Y: [-6.71 -0.70 -6.71 -7.79 -0.70 -6.73 -8.37  4.57 -6.71]
H: [-0.94  1.88 -1.74 -2.19  1.96 -1.71 -2.08  1.13  0.56]
B: [-0.68  3.38 -3.37 -3.31  1.64 -3.45 -2.93  0.48  1.41]
A: [ 2.74  1.16  2.04  1.27  1.95  1.16 -2.77  1.16  2.04]
S: [-2.78 -2.13 -2.13 -2.78  3.16 -2.78 -2.13  1.71  0.60]
M: [-0.91  1.36 -1.37 -2.23  1.58 -1.22 -2.02  0.85  0.57]
N: [-0.20  0.25  0.17 -0.37  1.95 -0.01 -0.42 -0.17 -0.70]
E: [-0.20  0.25  0.17 -0.37  1.48 -2.90 -3.04  2.05  1.30]
T: [-3.26  2.38 -4.46 -5.55 -1.74 -4.91 -5.63  3.35  3.26]
D: [-2.17 -0.55 -0.40 -0.82 -2.45 -1.14 -1.51 -0.69  0.65]
V: [-1.97  1.17 -0.32  0.47 -0.71 -1.58 -0.71  0.45 -0.27]
J: [-3.59  2.30 -4.74 -5.51  1.11 -5.61 -6.05  3.74  2.92]
howmany S: [-2.78] : 3
howmany A: [1.17] : 0
howmany V: [0.47] : 1
howmany Y: [-0.70] : 2
howmany H: [0.55] : 0

Z: [-2.18 -2.07  0.02  1.64 -2.84  0.55 -6.43  1.07 -1.90 -0.14  0.06 -1.99
 -2.42 -0.23 -1.41 -1.32  1.77 -1.04  2.82 -0.65 -1.13  1.46 -3.86 -0.55
 -1.90 -1.12 -0.92  0.32  1.49 -0.08  1.24 -3.07 -1.69 -0.96  2.40 -0.83
 -1.31  4.08  0.92  4.37  1.48 -2.28  1.72  2.14 -1.71 -2.27 -3.86  0.90
  1.33  1.63 -1.85 -1.09  3.27  1.69 -2.28  1.17 -0.17  2.25 -2.28  2.99
 -0.89  0.61  0.91]
X: [ 0.00 -1.34  0.49  2.37 -1.88  2.02 -4.63  1.42 -0.87 -1.76 -0.99 -3.57
 -3.73 -0.41 -1.09 -2.04  1.19 -1.27  2.40 -0.91  0.09  0.25 -3.31  0.07
 -1.72 -1.24  0.53  0.47  0.07 -0.69  1.79 -1.85 -1.83 -0.64  0.25 -0.24
 -0.33  1.66  2.29  3.12  0.91  1.98  9.55  0.47 -0.69  1.17 -0.35 -1.06
  0.70 -2.68  1.95  0.20 -2.24 -1.98  2.83 -7.00  0.45  5.52  1.98  4.62
 -1.69 -0.44  2.59]
C: [ 0.00 -1.34  0.49  2.37 -1.88  2.02 -4.63  1.42 -0.87 -1.76 -0.99 -3.57
 -3.73 -0.41 -1.09 -2.04  1.19 -1.27  2.40 -0.91  0.09  1.30 -3.31  0.07
 -1.72 -1.24  0.53  0.47  0.07 -0.69  1.79 -1.85 -1.83 -0.64  0.25 -0.24
 -0.33  1.66  2.29  3.12  0.95 -2.12  1.11  0.37  0.04 -0.95 -1.38  0.41
  1.85  2.57 -0.79 -1.71  2.67  1.68 -2.11  0.61 -1.10 -0.16 -0.65  3.95
  0.54 -1.04  2.57]
Q: [-0.65  1.31 -0.13  0.06 -0.49 -1.67  1.45 -0.81  1.44 -0.13 -1.56  0.71
 -0.83 -0.99  0.85 -1.52  2.66 -0.78  0.25 -1.76  0.88  2.15 -0.09 -0.80
 -1.18 -1.61  0.26  2.32  0.46 -0.64  0.48  0.77  0.19  0.97 -1.18 -1.70
  3.05  0.76 -1.80  0.00 -0.97 -2.84  1.59 -0.68 -0.65  0.76 -1.82  1.27
  1.64 -0.53  0.13 -1.70  0.19 -1.19  1.65  0.14 -1.29  1.18 -0.88  2.17
  0.97 -1.42  0.54]
F: [ 5.51  0.31  0.38 -3.89  0.30  4.54  2.39 -0.80 -2.18  0.89  2.54 -6.00
 -4.93  1.07  3.38  1.67  3.44 -2.07 -4.16 -2.90 -1.13  0.92 -1.78  2.08
 -4.34  0.31 -7.55 -0.17 -5.43 -2.49  3.23  0.58  2.60 -1.26  1.63 -3.02
 -1.23 -1.35 -1.34  7.99  0.91  1.98  9.55  0.47 -0.69  1.17 -0.35 -1.06
  0.70 -2.68  1.95  0.86 -2.24 -1.98  2.83 -7.00  0.45  5.52  1.98  4.62
 -1.69 -0.44  2.59]
howmany Z: [-3.86] : 2
howmany Z: [-2.28] : 3
howmany Q: [-0.13] : 2
howmany X: [-0.87] : 1

